Rows near named flat spaces through zero (a row that begins with a name and a colon came from that space)
lozsabi: [-59   1   3   9 -14  17  44  12  77 -41  -8  17  -2  33 -17 -22  -9  62
  23  -5 -30 -19 -33  49 -46 -51 -29  16]
lirgilu: [-94  -7   5  17 -16  -2 -15  24 -18  33  -1 -53  -2  21  20 -13  13 -24
 -40  -7   1 -14  49  44  -6  11  45  57]
safizubiz: [ 50  22 -10  57  -9 -19   0 -10  10 -15  24  10   0 -21   5 -10  13  10
  21  28  24  16  -1  66  20   5 -12   5]
safizubiz: [ 31  11 -39  -9  35  47 -42  33  25 -14   1 -20  17 -32  10 -19 -38   9
   8 -48   6 -11  52 -25  17  12  12  39]
gakobririm: [ 25  11  13 -20  -3  23  12  45  41  41  22  21   5  15  12 -31   8 -61
  50  -5 -19 -49 -31   7  10 -32 -12   8]
lirgilu: [-31   5  39 -25 -40  13 -12  15  -1  -9 -42   4  30 -31 -36  22   9  13
 -13  -3 -23  29  39 -18   5  33  31  -7]
lirgilu: [-26 -26 -17 -58  18  61 -20  14  15  -7  23 -50   2   1  12  15 -20  20
   9 -71 -24 -18   5 -23 -39 -15  21  48]
bagumrad: [-39   5 -21 -51 -25  45   5  33  -6   7 -10  26  -8 -37  30 -18 -64   3
   7 -26  -6 -33  10   2  21  39  41  21]
lirgilu: [  9  13 -14  23  52   2 -21 -25  31 -42 -17 -17  15  42   6   9 -21  35
  -7 -12   9 -21  -9 -23 -41 -30  -5 -20]
gakobririm: [ 18 -18 -30 -20  15  25   3   4  13 -14  33 -26  -6 -23  -2   4   3  25
  22 -34 -15  13   2   4 -14 -16 -16  43]
bagumrad: [-19   0 -33 -63  -2   1  55  18  15  -4 -34  42  -1 -56   0 -20 -21   2
  10  10 -35   9   5 -21  22   5 -12   2]
supiffani: [-32   2   3  45 -18 -18 -18  29 -61  21  -5   1 -22   6 -35  -7  -8  -2
 -25  10   9   0  44 -32  19  40  10  28]
safizubiz: [ 29 -14 -95 -38  33   7  41  -8  -9  -4  30  20 -39 -58  56 -35 -52  11
  13 -10  14  -2 -12  16  36   6 -24  29]
safizubiz: [ 18  14 -38  19  27   1  -1  11  18 -12   2  -2   1 -15   9 -22 -14   7
   9  -1   5  -6  20   8  10  -5  -9  24]
lirgilu: [-36 -10  47  23 -71 -28   7   3 -25  21 -30  38  -7 -17 -24 -17  18  -6
 -48  37  25  49  29  32  59  45  -4 -31]
lirgilu: [ -65   24   59  -11  -10    2  -28    1   33  -42 -103   -2   63   15
  -48   32    2   32  -43    4  -28   15   48  -53  -32   12   41  -49]
lirgilu: [-35 -37   9  10   3 -41   9 -76 -51 -17  13 -44 -22  34   2  52  33  37
 -46  12  13  41 -29  12 -48  -9  -1 -21]
lozsabi: [-26   4  22 -33 -16   9   6   6   2  25  10 -23  14   5  21  18  24 -38
  18  -1 -25 -23 -17  27 -24  -9  38  12]
bagumrad: [-40  14 -56 -41 -38   1  71   7 -47 -19   1  57 -38 -72  14   0 -62  43
  38  24 -30 -16 -26  25   4  50  27  31]
lozsabi: [ 25   5  -8 -18  10  -5  -4   4 -31  23  13  -8   0 -16   9  13   8 -37
  14   3  -8  -8   0 -23   5  11  16   7]
gakobririm: [ 17 -20 -29  -2  -1   9  23 -10  21 -43  12   7 -12 -36 -28  -2  -3  67
   9 -14  -7  46   3   8   0  -9 -45  19]
lozsabi: [-33  14  29  55 -48  19 -11  45  18   9  32 -11  -2  19 -21 -16  15   8
  29  -3  -7 -22  10  72 -11   0  16  56]
safizubiz: [ 57  -3  30 -46 -24  53 -26  22  17   0  13  16  20 -34 -22  16  -4  -3
  37 -38 -13   8  -4 -32  14  15   4 -10]
supiffani: [ 11  17  36  -5   9  10 -23  23  30  -6 -34  -2  38  13 -41  12  18 -11
  10  -7 -27  -4  19 -54 -16 -13   2 -15]
bagumrad: [ 16 -27 -39 -15  46 -17   3  -7 -34  32  13 -11 -29  11  21 -17  -7 -35
 -26  -8  17  -2   2 -52  21 -10 -29   2]
lozsabi: [ -7 -15  -7 -17  25 -20   7 -38  -2 -30 -30 -14   9  -3 -13  25  10  31
 -31   2  -6  38   6 -36 -19 -10 -14 -27]
lozsabi: [ 12  -5 -17 -10  21  -1  16  -6  16  -9 -12  28 -10   9   4 -18 -24   9
  -3  -1   7  -7 -18 -26   9 -15 -31 -25]
safizubiz: [-38 -27  10  19  -5 -78  91 -21 -11  12   2  26 -39  46 -47  -3  63   2
   1  62 -36  23 -60  -4 -30 -59 -79 -15]
gakobririm: [-13 -11 -34 -88  19  20  21 -10   5  -8 -14 -18  14 -52  29  18 -10  -2
   3 -22 -32  10   6 -17 -10   2  24  11]
gakobririm: [ 27 -23  21  36 -17  25 -24  -4  -5  -5  50   3 -29  41 -19   1 -10  34
  12 -29  27  -6 -35   4 -10  -8 -29   0]
supiffani: [-22 -15  38 -31 -37  26 -10  13  38  17  -2 -20  25 -15   6  -4  32 -19
 -11 -19  -6  24  20  45  14  -3  13   6]
lozsabi: [ 15  18  -8 -29   9   9 -12  -8   0  13  -3 -10  20 -22  51   6  -9 -39
   5   1   7 -19   1  20  10  15  44 -10]
bagumrad: [-52   4  59  -2 -42 -16   6 -17  37 -15 -58   9  37   4 -13   8  31  10
 -40  27  -2  37  16  39   2   3  14 -48]
gakobririm: [-59 -63 -21 -83  27   3  28 -26 -17  32   3 -30 -29  24  40  -2  -1 -22
 -50 -31  -4   5 -21 -35 -10 -28 -15  -5]
gakobririm: [-26 -29 -25  -8   8   7  25 -18  27 -47  -4  -8 -13  -6 -22   0  -6  76
 -15 -20 -10  38   1   2 -22 -23 -40  15]
bagumrad: [ 40  23   4 -11  40 -17 -13   2   5  -6 -49  16  31  -4 -24   9   3 -24
  -3  15 -13   1  19 -85   6  -2  -7 -42]
lozsabi: [  3  -1 -10  15  11  20  13   7  24 -17  25  18 -22  42  -5 -12 -29  32
  32 -16  -4 -42 -48  -3 -32 -33 -27   7]
bagumrad: [ -6 -19 -10 -24  27   1 -12  -6  11   6 -24 -16   9  -1  10 -12   0 -12
 -41 -16  11  19  29 -32  18  -7 -12 -13]
bagumrad: [-30  14 -18  -5 -65 -15  29  -1 -68  13  25   4 -18 -79  25  18   0  -1
  18  34  -7  17  12  87  21  68  61  47]
bagumrad: [ 19 -13 -60 -33  51 -32  30 -15 -37   4 -17  10 -20 -31   6  -6 -14 -11
 -18  12  -5  18  11 -71  21   2 -30  -7]
safizubiz: [-12 -19  25 -13 -30 -16  29 -11 -13   5   2  15 -11   0 -26  14  26   7
   0  15 -15  26 -24   0  -5  -4 -19 -15]
supiffani: [-46  11  27 -60 -40  19  14 -14  -9 -14 -19  -3  23 -27  12  48  -4  12
  15   0 -36  -6 -19  21 -37  24  66  -9]
safizubiz: [-31  -7  27 -39  -9   0  10   0  -6  30 -19  15   1  27  17   1  -3 -39
 -12   5  -6 -25 -26 -20  -2  -4  14 -34]
supiffani: [-11 -22 -16   0 -12  -6  13 -28 -24  -2  29 -14 -24 -10  23   6   1  19
 -12  -1  17  20 -14  44   1   8   0  12]
lozsabi: [-11  -7 -25 -46   5   7  37 -21  25 -28 -22  30  -3 -24  21  -6 -31  32
  -3   0  -6   8 -23   5   1  -6 -12 -25]
supiffani: [-23  25  14 -52  -2 -10  17   2   9  -5 -53   1  43 -34  -4  28  17 -22
   7  21 -46   4  15 -22 -15   8  41 -17]
lirgilu: [ 17 -28 -16  -4   9 -12  18 -35 -24   4  38  -8 -31  12  16  10   7   7
  -1  -1  14  11 -41  10  -9 -15 -25  -5]
supiffani: [ 22  -2  -1 -16  -1  16   6  -3  19   4  18  11  -3   1  21  -6  -8  -8
  20  -8   4 -15 -30  18   2 -12  -5  -9]
supiffani: [-39  26  42  68 -32 -12 -42  46 -53   5 -40  19   0  25 -75   4 -15  12
 -22  15   0 -11  56 -66   7  52  24   6]
safizubiz: [-27  22  -2  47  53 -12 -42  -6  -2   9  -9 -45  10  79  33  -1 -10 -28
 -25  -1  21 -60   7 -11 -38 -22  33   0]
gakobririm: [-11 -12 -49  -8  16 -19   8 -33 -48 -11  22 -48 -13 -43  25  28   9  19
 -14   0   0  32  21  26 -12  20  24  43]
lirgilu: [ 51  55  -8   4  33   7 -13  -4  27 -56 -25   4  45 -20 -22  39 -11  29
  55   7 -35 -20  -4 -34 -47  -5  26 -10]
gakobririm: [  8 -35 -26 -29  37  -1 -12   6 -23  36  20 -47 -10  -7   9  -6  24 -40
 -26 -27   1  19  32 -41  15 -11 -16  32]
lirgilu: [-16   2 -25   6  36  28 -18   3  28 -16  14 -31  -1  34  26  -8 -29  19
   5 -35   4 -40  -5   6 -35 -26  10  27]
gakobririm: [ -5  -1  18  -1  -5  46 -23   1  30 -34  12  -9   7  28 -11  18 -25  50
  21 -40  -6 -23 -23  -2 -45 -13  10   3]
bagumrad: [-20  22  21  -3  -3  44 -33  12  21 -30 -33  26  14  32  -3   4 -65  36
   2 -27   6 -48  -9 -36 -22  14  31 -30]
gakobririm: [ 12   9   3   8  15  39  -5  50  68   5  30 -14  11  30 -12 -26  11 -10
  53 -32 -28 -43 -10  11 -27 -53 -21  46]
lozsabi: [-35 -15  19 -24  23   5  12 -32  32 -22  -7 -23   8  61   4  27   9  23
  -2 -15 -21 -20 -50 -13 -70 -53  -5 -25]
safizubiz: [ 19   4  17 -41 -24  40 -20  43  36  31 -19  27  24 -40  17 -37 -14 -46
  -2 -20  10   0  35   3  66  24  10 -10]
supiffani: [-43 -12  13  47 -20   8 -38  48 -42  28   8 -19 -21  24 -41 -17  -5  -1
 -28 -20  11  -5  55 -30  15  28   5  50]
supiffani: [-10   5 -20  -3  19  -8   7   5   6   0 -13  -4   3  -4   7 -11  -4  -7
  -7   4  -5  -4  15  -7   2  -6  -1   9]
supiffani: [ 16  17   9  38  11   4 -15  -5  19 -32 -12  20   3  33 -18   0 -25  35
   7   0  12 -18 -16 -18 -18  -8 -12 -25]
lozsabi: [  4  20  10   7  84 -30 -42 -44  63 -17 -75 -46  65  51  39   3  23 -36
 -64  10  23   0  32 -28 -17 -46  11 -70]
bagumrad: [-53   3  -2 -42 -26  32   4   7  22 -25 -42  17  15 -35  13  -5 -42  36
 -19 -17  -6   5  24  14   9  29  33  -4]
safizubiz: [-35  -3  10 -27  15 -19  27   4   5  40 -20  18  -7  47  27 -21  -1 -57
 -13  18  -6 -43 -33 -23  -2 -28  -5 -32]
lirgilu: [ -2 -21   5  43 -38  -7 -13   9 -18  24  14  17 -27 -11   3 -42  -3  -2
 -42   5  53  35  33  44  70  33 -23   4]
[-13  -5   5  29 -25 -11   3  13 -26  -9  13 -16  -7 -21 -50  16  28  30
   6   5 -19  34  28   5  -9  15  -5  43]	lozsabi
[ -3  37 -20  27  40 -20   0  20  18 -16 -52  24  16  13 -15 -22 -25  -2
  -5  22  -7 -27  27 -50   2  -5  -6 -13]	supiffani
[ -8   1  35  36 -53  15 -19  13 -17   8  14  29 -17  14  -9 -10 -21  13
  -2   0  29  -9  -8  31  22  33  10  -8]	supiffani
[ 14 -17 -17  -4   3 -13  10  -8 -19   8  11  -1 -15 -21   0  -5  10  -3
 -10   4   7  27   7  -3  21   5 -20   6]	gakobririm
[ 39  26 -38  21  25 -52 -11   5 -49  -8 -26 -38  31 -94 -40  25  51 -15
 -10  35 -23  73 101 -32  29  43  16  44]	lozsabi
[ 40  25  15 -19  23  23  -8  24  45  -2 -16  24  27  17 -10  -4 -10 -23
  41  -9 -22 -41 -21 -47 -12 -26  -6 -25]	supiffani
[ 25  10  41  70  -2 -10 -42  29   1  28   2   8   1  53 -33 -23  17 -33
 -10   8  27 -14  17 -24  22  -5 -22 -13]	gakobririm
[ 17 -15   0 -49  13 -11  -3 -28 -29  20 -18   3   3 -17  25  15  -1 -35
 -29   2  12  17  -2 -40  23  16   8 -44]	lozsabi
[ 21  -5   2 -45 -21  33 -14   4  -3  27   8  19   1 -33  49 -14 -30 -34
  -3 -18  27  -8  -3  19  48  33  25 -19]	safizubiz
[-16  31 -46 -23  44  -5  35  30  39  -3 -42  29  10  -7  19 -39 -34 -20
  17  15 -27 -45   6 -27   3 -22  -5   6]	safizubiz
[-55 -23  60  31 -29  -5  -2 -26  41  -8 -10  -6   1  74  -5  -5  24  25
 -41   2  22   9 -28  50 -23 -35 -19 -39]	bagumrad
[ 27  14  16 -20  26  32 -44  43  33  13 -23 -17  40   0 -19  -5   6 -38
   9 -31 -18 -15  42 -63   6  -8   9   5]	gakobririm
[-16   7  21  -9 -34  34  -9  28  25   8   9   2  11  -7   7  -9  -5  -6
  19 -16  -6 -17   4  40   4   8  25  19]	bagumrad
[ -3 -12 -28   0  16 -15   6   0 -46  14  19 -18 -23  -5  -3   7   2  -7
  -3  -1  -5   1   7 -27  -4   7  -3  29]	supiffani
[ 35  16 -20  -6  52  -3 -38  -8 -27 -11 -35  -1  15  -3  -2  15 -32  -7
 -19  -8  11  -9  29 -93   5  21  15 -28]	bagumrad
[-34  18  -8  48  -5  -7 -10  28  -1   1 -26  22  -9  14  -4 -38 -33   7
 -24  12  22 -19  35   4  26  21   3   9]	supiffani
[-30 -13  15  34 -43   8  21  33  14  -3  15  29 -27  13 -43 -29  -2  37
  10  -1  -4   6  -4  24   8  -5 -38  26]	lozsabi
[-43 -11 -11  -1  37 -20   3  13  31  -6 -52 -23  18  11 -27 -21  21   2
 -48  -2 -15  28  58 -45   1 -27 -29   7]	gakobririm
[ 27  56 -63  38  30 -15  10 -21   5 -46  -3  13   6 -32  47  -2 -47  29
  31  31  13 -32  -6  55 -10  16  34  10]	safizubiz
[ -5  10  30  32 -40  28 -40  12  25 -38 -38  27  20 -21 -31 -11 -32  57
 -29 -14  30  32  48  11  34  44   7 -21]	lirgilu
[-12  -3  -7   7 -24  32  -2  -3  40 -44  22 -28  12 -33  -5   9   6  64
  17 -25  -9  30  15  75 -21  -2   8  45]	bagumrad
[-24  -1 -12 -49 -13   8  19 -33 -28  -7   6  -2  -6 -19  46  31 -24   8
   6   0  -6 -14 -36  27 -22  20  47 -10]	gakobririm
[ 44  16  14   9  23  44 -68  26  25   7   8 -25  29  16   8  -2 -13 -25
  11 -42  15 -31  25 -26   3   0  23   6]	safizubiz
[ 40   3  22  -9 -28  10   5 -12  -9   5  26  32  -8  -2   7  13  -6  -6
  31   6   8 -10 -50  16   5   9   1 -30]	supiffani
[  8  15  18 -22 -81  45  20  24   3 -18  23  53  -6 -58 -13   9 -30  40
  61  -5 -18  -3 -28  55  11  43  25  14]	lirgilu
[-19 -13 -25 -32   2 -27  42 -11 -28  41  18  -3 -23 -11  46 -10  13 -49
  -4  23  -3  -7 -22  29  14  -5   3   8]	gakobririm
[-16  26   8 -16  -2 -11  30  26  17  23 -19  27  11   9   6 -14   5 -45
  28  28 -30 -41 -19  -2  -4 -16   9  -7]	lirgilu
[-21  -4  13   0  -9   2 -10   9   1   5 -17  -4   7   0  -8  -5   3  -3
 -22  -3   3  10  24  -6  11   9   5  -1]	lirgilu

Rows near named flat spaces through zero
vupef-bov: [-30  34  21  -1 -52 -41  40  12  30 -42  27 -34  19 -35 -29  64 -44 -16
 -34  78 -17 -13 -14 -69 -34  16   1 -63]
kiguk-vefab: [-10 -21  -9 -25   4   3   5  -3  -3  12  27  37 -30 -16  -7 -18  -2   2
  24  16  -2  20   3 -10   8  24 -22  -1]
vupef-bov: [-31  22  39  -7 -18  -8 -46 -21 -41  -1   3 -37  55  10 -39  -6  37  26
 -14  16  21 -45  23   9  22  -3 -17 -37]
gusuk-rase: [ 31  39 -21   3  11  -7  -9  -7  50 -28  19  14 -46  30  69  -6 -27 -10
 -12 -20  -9   6 -27  53 -10 -13   8 -18]
gukuf-fop: [ -8  12  -2 -20 -14  32   9  -2  22  63 -10  50 -55  45  50 -12  15 -10
  14  48 -76  23  62  22 -13 -73 -28 -23]
gukuf-fop: [ 15 -40  33   2  24   7  -2   0  25  -7   6   0  -6  -5  15  -9  -4   8
 -16 -21   1   1  -2 -35   3  17  17  -6]
gukuf-fop: [-16 -11  -4  13  31  -9 -36 -33  12 -17  44 -49  45  -9 -12  -1   0 -20
 -29 -27   5 -28 -50  -5  16  15  22 -10]
kiguk-vefab: [ -8 -34  38  -9  24  39  73  38   7 -39 -18  17 -51 -22  -3  32 -21 -13
  -4  11   8  -1  16  -7   3 -55 -48   1]
vupef-bov: [  5 -20  -1  -3  33  15 -11 -12  -7   5  -4  -3  -3  12  14 -17  24  -1
  -2 -28  -9 -12  10  11  16 -31  -2  14]
gusuk-rase: [  7 -37   9  31  33   7   4   8  37   4  17  -1 -16   4 -12  18 -20 -33
 -30 -36 -13   5 -26  -4  -8 -26  22  -3]
gukuf-fop: [-23   1 -10 -27  22   2  16 -31   3 -22  13 -37  25 -11  34   9  17 -14
 -16  32 -44 -30   9 -45   5 -30  -6  -2]
vupef-bov: [-10  22  26 -27  16  22  -4 -20   6 -33   3  -4  -7  21  51  -9   8  13
 -13  18   2 -22  17  24  12 -16 -26 -16]
kiguk-vefab: [  4 -44  25 -14  30   6  17  -4  13 -31  15 -30  -5 -33  15  -8   8   2
  -6 -11 -11 -26  -5 -45  24 -24 -13 -23]
kiguk-vefab: [-19   5  14   0  22  24  -4   7   2 -31  31  45 -31   7 -24   5 -39  -6
  -2 -14  73  20 -40  73   6  52 -28  15]
vupef-bov: [ -5 -36  13  -6  -4 -11  11  10 -13  -2   8   2   8 -37 -39  -1  -1  11
  10   5  17   6  -3 -51   5  39   0   2]
kiguk-vefab: [ 20  26   2  26  -7   6   4  16  22 -12 -18   0 -11  20  19  14 -26  -6
 -10 -20  15   8 -18  43 -14  -8  13   2]
vupef-bov: [-35  16 -12 -38  73  -7  39 -35  17 -78  36  -9 -20  17  37  55   9 -48
 -69  32 -54 -51  22 -30 -12 -84 -22   1]
gukuf-fop: [  8  -9  40  -3  27   1  13  18  -4 -53  -6  33 -23   7 -15  18 -18  16
 -26 -21  60   1   4   7  -7  36  -5  19]
gusuk-rase: [  5   2 -37   2  16  -7 -18 -15   8  12  24   1 -13   8  10 -15   7 -18
   5 -20 -22  -2 -17  24   8 -24   2  -3]
vupef-bov: [ -4  -7  36  -2 -26  16 -28 -10 -17  11 -19 -33  60 -15   5 -32   9  42
  19   4  38  -1  -8 -16  19  74  13   2]
kiguk-vefab: [ -1 -40 -23  10 -25   4   8  11  53  16  74 -16 -31 -74 -10 -31 -55 -23
  53  -2   0  33 -99   1  28  40 -19 -60]
gusuk-rase: [  8  36  12 -34   5   6 -19 -23  11   2  -5  33 -33  53  71 -22  24  22
 -10  24 -31  -7  55  24  -5 -27 -14 -20]
kiguk-vefab: [-26 -44  -6 -32  20  10   3  -7 -11  23  42  55 -35 -20 -29 -22   3  -3
  25  16   2  25   5 -16  13  34 -30   7]
gusuk-rase: [ -1  10  49 -29  -5   2 -13 -10   4  -2  -8  24 -14  30  31 -11  19  33
 -17  31 -10  -8  57 -18  -6   3 -10 -29]
gukuf-fop: [ -8  22 -26  16  13  -7  15   1  -4 -14 -13   5  17  18 -12  42 -14 -27
 -29  -1   4   6  -8   4 -30   5  27  49]
gusuk-rase: [-28 -25  -4  -8  12  32  14  -5 -47  42 -39  -1  30   5 -22   3  41  -5
  11  17 -25  -4  49 -20   5 -39 -10  49]
kiguk-vefab: [-16  19 -12  10 -44   3  21  11  12  23  -5 -13  12 -14  -6  19 -22 -15
  13  43 -23  16 -10  -9 -16  -2   0 -15]
gusuk-rase: [-14 -18 -10  12  -9   0  10  12 -29  18 -10 -11  24 -24 -52  10   5  -8
  14  -2   9   3  -5 -14   4   1  -1  19]
vupef-bov: [ -2  52 -59   5  10 -11   8 -36  32  -4 -11 -33  38  34  73  33  -3 -40
 -36  25 -70  -6  -5 -19 -40 -23  54  38]
gukuf-fop: [ 21 -35   7  24 -26 -15  14  26 -25  -3 -34 -44  55 -57 -42  -3  -6  25
  24 -25  42   6 -28 -60   6  64  33  28]
vupef-bov: [-20   5  17 -34  27  12  -1 -30 -10 -36   5 -13  22   4  34  -3  17  12
 -18  21   2 -25  17 -19  10  12 -11  10]
gukuf-fop: [  9  -7 -18 -18  -6 -20   9 -14  -2 -22   9 -52  22 -44  24 -18  15  10
  18   7 -23 -26 -12 -50  21  -6  -2 -21]
gusuk-rase: [ 20  -5 -27 -41 -17 -15  44   6 -15 -58  -5  -8   8 -75  35 -24 -22  39
  54  20  45  19 -33 -58  12 108  -5  37]
gukuf-fop: [-33  40 -16 -13 -44  10  17   6 -45   4 -18 -21  22 -18 -24   7  10   4
  36  48   7 -12  10  31  14 -25 -48  -7]
gusuk-rase: [-13  17  -1 -39  36   8 -49 -59  29  -2  55   6 -19  39  73 -39  25  -1
 -18  11 -43 -24  10  27  20 -24 -16 -42]
gusuk-rase: [-31  30  24  19  21  67  19  -9  15 -18 -36 -37  38  37  43  38 -18 -29
 -36  13   2 -14  -9  54  -9 -42  -1  33]
gukuf-fop: [-55  16  12 -28  28  18 -31 -40 -21   3  35  14  13  33 -13   1  26 -11
 -25  31  -5 -23  24  30  11 -14 -31  -5]
gusuk-rase: [ 25  12  48   3 -41 -18  28  42   7 -30 -32  23 -19  -8  -9  21 -30  36
  -5  17  41  17  19 -27 -26  47   5 -16]
gukuf-fop: [-45  17 -24  46 -53  50  22  23 -24 117 -71  12  53  34 -48  45  -5 -41
  14  51 -41  51  31  18 -46 -25  27  68]
vupef-bov: [ 52 -36 -27  30 -48 -10 -29  14   3 103 -41  -5  21 -11  10 -57  21  27
  57 -31 -35  44   6 -39  -2  32  57  12]
kiguk-vefab: [ 12 -29  42 -10  42  12  21  -7  24 -40 -12 -26  -2   1  44  10  12   3
 -39  -9 -24 -31  23 -50   2 -41   7  -8]
kiguk-vefab: [ 25   3   4 -28   4  -3  20   0  26 -25   1  19 -43  -1  62 -15  -5  17
   7  13 -17   6  16 -19  -3   0  -9 -15]
vupef-bov: [  2 -15 -18  16  14  -6  26  13  14 -10   9   3 -13 -14 -18  26 -22 -29
 -10 -12  -4  10 -24 -11 -13  -9  10  15]
kiguk-vefab: [  6 -46   9   7  35  13   6   4   5  34 -13  28 -20  20  -7   3  19 -14
 -17 -20 -33  10  35 -27 -10 -37  16  24]
[ 24  12  -1 -32  -2   9  25   2  -7 -13 -43  25 -18   9  65 -15  12  32
  17  19  -6  12  44 -21  -9  14  -1  33]	gusuk-rase
[-17  51 -10 -28 -30 -20   2  -4 -67 -21 -32  -8  31   1 -21   7  33  29
  15  37  22 -26  44   7   4  -1 -29  14]	kiguk-vefab
[  9 -19   1  -5 -10 -10  28   8  26  -2   4  -5  -9 -26  17   6 -14  -3
   2  20 -28  11  -2 -59 -12   9  12 -12]	vupef-bov
[ 38  72 -14   6 -61 -43 -39   2 -15 -10 -23 -21  21  12  21 -24   6  45
  22  -6  30  -8  -3  38  -1  34  14 -27]	gusuk-rase
[ 13  31  53  31 -37  -8 -10  25  11 -10 -30  -9  12  25 -15  26 -18  18
 -29   0  29  -5  11  18 -21   5  16 -32]	gusuk-rase
[ -1   8  -4 -11 -21 -10  -7   5 -21  11  -3  26  -3  -3 -18 -11   2  19
  20  12  22  16  10   2  -2  41  -6   7]	vupef-bov
[ 14 -15   4  16  -6 -24   1  24  12  14  14  33 -41   3 -39  11 -10  -9
  -7 -14  -5  14   5  -4 -13 -14   3 -24]	gusuk-rase
[  38  -56   21   -4   35  -25   20    6   10  -44  -14  -11   15  -33
   12    2   -1   22  -22  -35   17   -1   -2 -103   -9   62   51   37]	gukuf-fop
[ -16 -105   14  -18   57   12    0  -13   -4   22   46    2  -13  -45
  -39  -29   28  -11    8  -25  -23   -9   -1  -69   37  -14  -16   -7]	kiguk-vefab
[-19  53 -11  -5 -23  -8 -35 -32 -23   7 -14 -27  65  26  14  -1  18  13
  -9  27   2 -14  10   8  -8  34  22  16]	vupef-bov
[  6  21 -69 -22  21 -46  -6 -32 -17   6   2  21  11  21  18   8  30 -12
 -15  11 -48   2  31 -49 -30  10  41  54]	gukuf-fop
[ -7 -11  -2  15  21  -1 -38 -19  13  25  25   7  11  23 -12  -6   3 -15
 -21 -23  -6   4 -14  11  -3  13  26   3]	gukuf-fop
[ 27 -61  13 -20  35  -3  17   2  14 -33  22 -24 -32 -49  23 -33  13  12
  16 -34 -11 -24 -12 -44  39 -30 -23 -33]	kiguk-vefab
[ 26 -35   4  -7  23  -9  -6  -8  18 -19  19 -26 -11 -26  27 -29  11   9
   5 -32 -11 -18 -16 -30  25 -11   2 -26]	kiguk-vefab
[ 63   3 -28  -7  10 -46  -7   9  28 -19  12  40 -65   8  41 -24  -5  16
   6 -41  -7  15   0  -5 -10   9  20 -11]	gukuf-fop
[-11  28  57  22 -43   5  -7  23 -23  17 -50  -5  30  32 -39  29   9  21
 -22  22  19 -10  47  13 -18 -16   1 -17]	gusuk-rase
[-21 -10   8 -41  41   8 -11 -17 -40  15  -5  87 -27  47 -11  -5  36  14
 -15  15   6  15  74  -4 -13  23 -11  56]	kiguk-vefab
[ 28  10 -10 -24   2 -12   9  10 -18 -30  -8  23 -41  -7  21 -23  11  28
  27 -13  21  -3  15  19  15  -5 -29  -1]	kiguk-vefab
[ 29   5   4 -19  -5   1  51  31 -11 -36 -39   8 -48 -14  29   3   7  19
  21   4  -4  -9  36  -4   5 -57 -37  -5]	kiguk-vefab
[-12 -45  -7  -3  40 -18 -27  -4 -61  22  14  19  -6   0 -87 -11  56  -3
  -1 -42   6 -26  33  -1  27 -47 -22  12]	vupef-bov
